Here is a tiny trained network, its code and every weight. The questions are about switching its units off for an input and a class, where a switched-off unit gives its printed mean instead of its output.

import numpy as np


def w(rows, s, z=0):
    codes = np.array(rows[::2]) - 128.0
    scale = np.full(codes.shape[1], s)
    scale[-1] = z or s
    return codes * scale


def f(y):
    return y / 2 * (1 + np.tanh(0.7978845608 * (y + 0.044715 * y**3)))


def log_softmax(a):
    a = a - a.max(-1, keepdims=True)
    return a - np.log(np.exp(a).sum(-1, keepdims=True))


def net(x, mask):
    res = np.array(x, float).reshape(1, 7) / 4 @ E
    y = f(res @ A[0][:, :-1].T + A[0][:, -1])
    res = res + np.where(mask, y, B[0][:, -1]) @ B[0][:, :-1]
    return log_softmax(res[-1] @ U[:, :-1].T + U[:, -1])


A, B = {}, {}
E = w([
[136,126,170,180,189,208,94,237,196,135],'x0',
[105,82,167,2,146,123,162,188,93,214],'x1',
[112,131,130,159,132,150,147,116,110,141],'x2',
[28,211,30,79,174,127,95,168,118,128],'x3',
[35,104,163,130,144,76,207,179,132,31],'x4',
[132,126,130,119,128,123,118,128,131,122],'x5',
[158,167,155,141,64,183,113,183,13,86],'x6',
],0.0077)
A[0] = w([
[102,172,52,115,136,68,104,150,94,128,81],'n1',
[139,133,49,94,67,81,157,85,69,122,100],'n2',
[182,175,108,133,111,129,95,114,138,209,53],'n3',
[192,121,84,117,146,156,72,104,86,163,158],'n4',
[233,23,203,143,87,160,158,88,153,115,109],'n5',
[94,105,157,127,202,95,190,90,173,217,111],'n6',
[102,108,117,120,218,96,114,44,188,151,112],'n7',
[159,164,143,161,202,200,115,203,173,111,85],'n8',
[136,166,110,135,178,200,124,206,187,133,120],'n9',
[131,156,82,88,76,102,148,45,79,143,88],'n10',
[75,144,162,139,152,107,204,147,124,74,82],'n11',
[88,99,127,158,109,66,176,218,149,51,136],'n12',
[132,160,165,141,131,220,83,193,212,143,113],'n13',
[179,153,75,131,109,177,51,87,131,216,113],'n14',
[126,155,134,150,74,127,96,189,47,127,61],'n15',
[101,105,107,145,198,83,109,75,199,175,114],'n16',
[187,188,96,129,119,164,35,96,145,217,94],'n17',
[94,88,192,25,141,132,171,173,62,211,61],'n18',
[89,164,144,106,158,111,142,132,136,73,71],'n19',
[74,227,83,121,146,135,104,162,114,172,136],'n20',
[81,100,71,129,134,82,162,78,223,197,116],'n21',
[133,171,158,120,70,149,116,181,36,126,116],'n22',
[84,116,204,83,140,113,135,147,100,213,66],'n23',
[119,156,113,101,122,107,155,37,79,126,82],'n24',
[153,181,89,234,122,109,99,56,165,54,34],'n25',
[139,165,109,94,69,65,169,52,114,101,95],'n26',
[110,129,142,114,82,156,86,129,36,98,95],'n27',
[94,177,71,99,162,145,105,151,92,110,53],'n28',
[68,196,8,112,143,147,87,158,124,140,54],'n29',
[161,204,157,114,76,160,101,172,62,82,92],'n30',
[153,202,106,199,113,119,90,91,162,81,6],'n31',
[150,77,161,148,84,143,147,119,122,129,33],'n32',
[178,159,120,118,145,178,77,101,146,178,50],'n33',
[62,191,47,96,205,157,90,142,99,128,91],'n34',
[99,149,124,202,145,114,114,90,144,1,100],'n35',
],0.0068,0.0014)
B[0] = w([
[104,63,170,144,102,118,115,47,103,134,175],'n1',
[58,89,133,69,125,211,104,89,185,115,188],'n2',
[121,135,136,125,166,100,188,131,39,46,182],'n3',
[117,111,115,137,179,118,209,168,133,72,188],'n4',
[148,68,254,216,66,19,92,40,104,190,249],'n5',
[212,171,78,168,102,143,113,220,161,134,214],'n6',
[200,164,64,143,63,138,127,183,201,57,214],'n7',
[27,91,175,71,137,218,78,98,170,117,236],'n8',
[60,71,190,70,126,172,123,94,179,156,225],'n9',
[11,64,154,99,139,225,122,64,183,118,189],'n10',
[114,96,127,128,201,97,187,160,55,88,182],'n11',
[109,88,106,93,238,96,205,152,73,103,207],'n12',
[72,47,157,62,153,228,108,51,212,130,241],'n13',
[108,121,125,85,221,65,236,180,70,47,228],'n14',
[182,155,102,156,73,155,140,206,166,82,169],'n15',
[206,143,69,192,74,152,132,225,188,74,216],'n16',
[145,99,126,105,210,102,229,161,44,66,234],'n17',
[198,231,63,72,190,136,29,130,55,217,253],'n18',
[182,119,155,141,148,85,181,154,112,114,156],'n19',
[145,103,179,193,68,85,165,79,97,162,204],'n20',
[147,150,73,169,69,141,121,186,182,55,227],'n21',
[190,183,55,206,81,123,119,184,233,67,186],'n22',
[180,194,60,45,147,111,66,134,62,244,198],'n23',
[42,102,145,90,123,206,120,77,188,123,171],'n24',
[178,192,88,61,172,140,33,89,68,222,243],'n25',
[38,75,136,48,124,203,112,103,169,127,189],'n26',
[135,142,100,144,105,138,125,191,189,74,164],'n27',
[197,95,191,159,59,39,124,120,147,131,175],'n28',
[145,56,229,235,65,40,86,45,100,177,222],'n29',
[190,151,60,188,59,179,159,199,200,86,191],'n30',
[151,218,78,68,183,141,75,114,20,241,202],'n31',
[126,126,165,175,81,81,114,116,137,157,155],'n32',
[113,98,144,119,180,132,189,150,102,95,188],'n33',
[184,59,231,189,53,27,101,81,116,169,226],'n34',
[166,192,100,66,209,112,72,182,22,164,217],'n35',
],0.005,0.0067)
U = w([
[142,88,206,187,74,34,110,92,109,179,204],'0',
[146,208,99,89,174,128,57,134,71,205,2],'1',
[108,110,134,114,202,95,254,152,79,82,237],'2',
[43,86,155,91,122,213,109,106,179,135,114],'3',
[166,167,82,169,63,135,135,183,186,94,124],'4',
],0.012,0.00044)

Each question gives the input, the list of numbers given to net, and the class t.
The units are the neurons (one row each of A and B). Each row of codes is followed by its name. A weight is (code - 128) times the scale printed after its matrix; where a second scale follows, it is the last column's (A, B and U).
mask holds one flag per neuron, in row order. A switched-off neuron (its flag False) gives its mean, the last column of its row in B, instead of its output. The means were averaged over made-up inputs and are rounded, as every weight is.
A unit's drop is (log p(t) with every unit on - log p(t) with that unit switched off) / (log p(t) with every unit on - log p(t) with every unit switched off).
The circuit of an input: a set's keep is (log p(t) with only the set's units on - log p(t) with every unit switched off) / (log p(t) with every unit on - log p(t) with every unit switched off). Starting from the 12 units with the biggest drops (on a tie, the unit counted first), units are removed one at a time, each time the one whose removal leaves the highest keep (on an exact tie, the one counted first), for as long as the keep stays at least 0.8.
circuit, biggest first: the units of the circuit, biggest drop first
most important unit: the unit with the biggest drop
k most important neurons: the k neurons with the biggest drops, biggest first
drop when u is switched off: that unit's drop, to one decimal
input [6,6,-3,6,-4,-7,-5], class 0: most important unit : n34
input [-4,-5,-2,-6,4,-4,-7], class 4: circuit, biggest first : n7, n21
input [8,-3,0,8,-4,3,2], class 0: circuit, biggest first : n29, n34
input [-6,6,0,7,4,-6,0], class 0: circuit, biggest first : n34, n29
input [0,-2,-4,1,-1,4,-3], class 4: 2 most important neurons : n18, n5
input [5,-1,-7,6,-3,-2,1], class 0: 2 most important neurons : n29, n34
input [8,-6,-8,1,-3,-8,-6], class 3: 3 most important neurons : n13, n8, n9
input [-5,-3,5,-5,-7,4,5], class 2: circuit, biggest first : n14, n17
input [4,-8,-1,5,1,2,-8], class 1: 2 most important neurons : n25, n31
input [4,-4,3,0,4,4,1], class 1: circuit, biggest first : n35, n25
input [-6,-5,2,4,-8,-6,-6], class 2: 2 most important neurons : n14, n17
input [8,2,1,6,-3,3,5], class 3: 2 most important neurons : n13, n8
input [-7,-5,-1,-5,-8,-7,0], class 2: 2 most important neurons : n14, n17
input [-3,3,-4,6,-5,3,0], class 0: most important neuron : n29
input [4,5,5,-5,-5,-1,8], class 4: 2 most important neurons : n22, n30
input [2,-6,5,-3,1,0,-7], class 4: 3 most important neurons : n16, n7, n18
input [-6,-3,-1,4,-3,-5,7], class 4: 2 most important neurons : n22, n30
input [1,-8,-6,-4,-6,-2,8], class 1: 2 most important neurons : n31, n25
input [-8,2,6,-6,-7,0,4], class 3: drop when n2 is switched off : 0.3
input [2,4,5,-8,7,-7,6], class 0: circuit, biggest first : n5
input [3,4,-2,7,-6,-7,8], class 4: drop when n15 is switched off : 0.3
input [-6,8,-2,5,7,1,5], class 1: drop when n23 is switched off : 0.3
